Below are the code and all the weights of a small trained network. Each question names an input and a target symbol and asks about switching units off, where a switched-off unit gives its printed mean instead of its output.

import numpy as np


def w(rows, s, z=0):
    codes = np.array(rows[::2]) - 128.0
    scale = np.full(codes.shape[1], s)
    scale[-1] = z or s
    return codes * scale


def norm(h):
    return h / np.sqrt((h * h).mean(-1, keepdims=True) + 1e-5)


def f(y):
    return np.maximum(y, 0)


def softmax(a):
    e = np.exp(a - a.max(-1, keepdims=True))
    return e / e.sum(-1, keepdims=True)


def log_softmax(a):
    a = a - a.max(-1, keepdims=True)
    return a - np.log(np.exp(a).sum(-1, keepdims=True))


def net(x, mask):
    ids = ['αδζηθλμξω'.index(c) for c in x.split()]
    T = len(ids)
    res = E[ids] + P[:T]
    u = 0
    for l in range(2):
        q, k, v = (norm(res) @ M[l].T for M in (Q, K, V))
        z = softmax(np.where(np.tri(T) > 0, q @ k.T / 2**0.5, -1e9)) @ v
        res = res + np.where(mask[u], z, O[l][:, -1]) @ O[l][:, :-1]
        u += 1
        y = f(norm(res) @ A[l][:, :-1].T + A[l][:, -1])
        res = res + np.where(mask[u : u + 4], y, B[l][:, -1]) @ B[l][:, :-1]
        u += 4
    return log_softmax(norm(res)[-1] @ U[:, :-1].T + U[:, -1])


Q, K, V, O, A, B = {}, {}, {}, {}, {}, {}
E = w([
[89,124,198,82],'α',
[165,113,44,168],'δ',
[110,69,23,98],'ζ',
[89,208,202,191],'η',
[215,36,53,67],'θ',
[34,141,158,36],'λ',
[124,141,140,30],'μ',
[70,167,81,6],'ξ',
[177,218,101,108],'ω',
],0.015)
P = w([
[103,58,63,218],'0',
[124,66,71,192],'1',
[138,68,81,164],'2',
[145,101,85,165],'3',
[150,105,97,137],'4',
[155,126,109,130],'5',
[161,145,119,119],'6',
[159,165,128,112],'7',
[165,187,140,105],'8',
[155,222,146,109],'9',
[166,238,152,102],'10',
[179,255,167,98],'11',
],0.0074)
Q[0] = w([
[122,252,143,58],'0.h0',
[115,141,185,102],'0.h0',
],0.024)
K[0] = w([
[148,254,126,37],'0.h0',
[126,174,125,66],'0.h0',
],0.02)
V[0] = w([
[115,214,230,223],'0.h0',
[95,27,17,252],'0.h0',
],0.0047)
O[0] = w([
[203,153,85,238,4],'0.h0',
[216,253,84,146,65],'0.h0',
],0.0032,0.0035)
A[0] = w([
[170,36,105,196,35],'0.n0',
[127,124,141,179,81],'0.n1',
[150,115,130,64,234],'0.n2',
[168,4,32,178,3],'0.n3',
],0.017,0.0033)
B[0] = w([
[9,110,98,161,162],'0.n0',
[47,142,90,115,140],'0.n1',
[98,196,111,207,254],'0.n2',
[80,46,17,242,221],'0.n3',
],0.014,0.0087)
Q[1] = w([
[95,253,240,77],'1.h0',
[92,175,119,93],'1.h0',
],0.035)
K[1] = w([
[104,252,165,55],'1.h0',
[156,194,103,135],'1.h0',
],0.025)
V[1] = w([
[194,141,136,254],'1.h0',
[60,72,252,150],'1.h0',
],0.023)
O[1] = w([
[182,107,192,166,182],'1.h0',
[82,81,120,251,1],'1.h0',
],0.021,0.0083)
A[1] = w([
[23,55,118,153,33],'1.n0',
[44,73,229,107,181],'1.n1',
[195,151,56,93,246],'1.n2',
[14,9,253,48,4],'1.n3',
],0.019,0.0032)
B[1] = w([
[140,123,172,72,243],'1.n0',
[163,122,153,105,169],'1.n1',
[140,76,89,155,254],'1.n2',
[86,254,91,227,142],'1.n3',
],0.032,0.0089)
U = w([
[107,61,91,182,255],'α',
[193,105,88,202,209],'δ',
[140,130,134,146,14],'ζ',
[167,116,211,174,68],'η',
[147,123,174,158,73],'θ',
[59,99,185,71,92],'λ',
[143,235,121,202,206],'μ',
[97,179,3,101,35],'ξ',
[242,131,138,62,77],'ω',
],0.014,0.0032)

Each question gives the input, a string of symbols that net reads in full, and the target symbol t.
The units are the heads (2 rows each of Q, K, V and O) and the neurons (one row each of A and B). Each row of codes is followed by its name. A weight is (code - 128) times the scale printed after its matrix; where a second scale follows, it is the last column's (O, A, B and U).
mask holds one flag per unit, layer by layer, with each layer's heads first. A switched-off unit (its flag False) gives its mean, the last column of its rows in O or B, instead of its output. The means were averaged over made-up inputs and are rounded, as every weight is.
A unit's drop is (log p(t) with every unit on - log p(t) with that unit switched off) / (log p(t) with every unit on - log p(t) with every unit switched off).
The circuit of an input: a set's keep is (log p(t) with only the set's units on - log p(t) with every unit switched off) / (log p(t) with every unit on - log p(t) with every unit switched off). Starting from all 10 units, units are removed one at a time, each time the one whose removal leaves the highest keep (on an exact tie, the one counted first), for as long as the keep stays at least 0.8.
circuit, biggest first: the units of the circuit, biggest drop first
k most important neurons: the k neurons with the biggest drops, biggest first
top k neurons in layer l: the k neurons of layer l with the biggest drops, biggest first
drop of u: that unit's drop, to one decimal
input η θ ξ ω ζ ξ η λ, target ξ: circuit, biggest first	0.n3, 1.h0
input ζ δ η, target η: circuit, biggest first	0.n3, 1.h0, 0.h0, 1.n2
input δ λ δ η α μ δ ξ α, target ξ: 3 most important neurons	0.n3, 1.n0, 0.n2
input λ ζ η θ μ μ α θ δ μ, target μ: 2 most important neurons	0.n2, 0.n3
input μ α ω δ η, target ω: 2 most important neurons	0.n3, 0.n1
input ξ μ η α ζ λ δ η ξ η, target ξ: circuit, biggest first	1.h0, 0.n3
input λ θ η α λ ξ μ δ ζ μ λ, target μ: circuit, biggest first	1.n3, 0.h0
input ω θ ω ω α ζ ω ω ζ λ, target ω: circuit, biggest first	1.h0
input ζ θ δ α α μ ω ζ η α λ η, target λ: circuit, biggest first	1.h0, 0.n3, 0.n2, 1.n0
input ξ δ θ δ α θ δ λ θ η, target λ: circuit, biggest first	0.n3, 1.h0, 1.n0
input η μ λ η η ξ ζ, target α: 2 most important neurons	0.n0, 0.n3
input η δ η, target η: top 2 neurons in layer 1	1.n2, 1.n1
input λ λ η α α, target η: circuit, biggest first	1.h0, 1.n0
input ζ ξ λ δ, target α: circuit, biggest first	0.n0
input δ α θ λ λ α λ α, target λ: 3 most important neurons	0.n3, 1.n0, 1.n2
input α α α λ μ λ μ λ θ δ μ, target μ: 2 most important neurons	0.n2, 1.n0
input λ η η μ α ξ δ, target α: top 3 neurons in layer 0	0.n0, 0.n3, 0.n2
input ζ η ζ ω ζ θ, target α: drop of 0.n2	0.1
input η ω λ λ, target ω: drop of 0.n2	1.4
input ξ μ η δ μ ξ μ, target ξ: drop of 0.n2	0.1
input μ ξ η η ζ η δ η ξ λ, target ξ: drop of 1.h0	1.5
input δ θ θ ξ λ θ δ η θ, target δ: most important neuron	0.n2
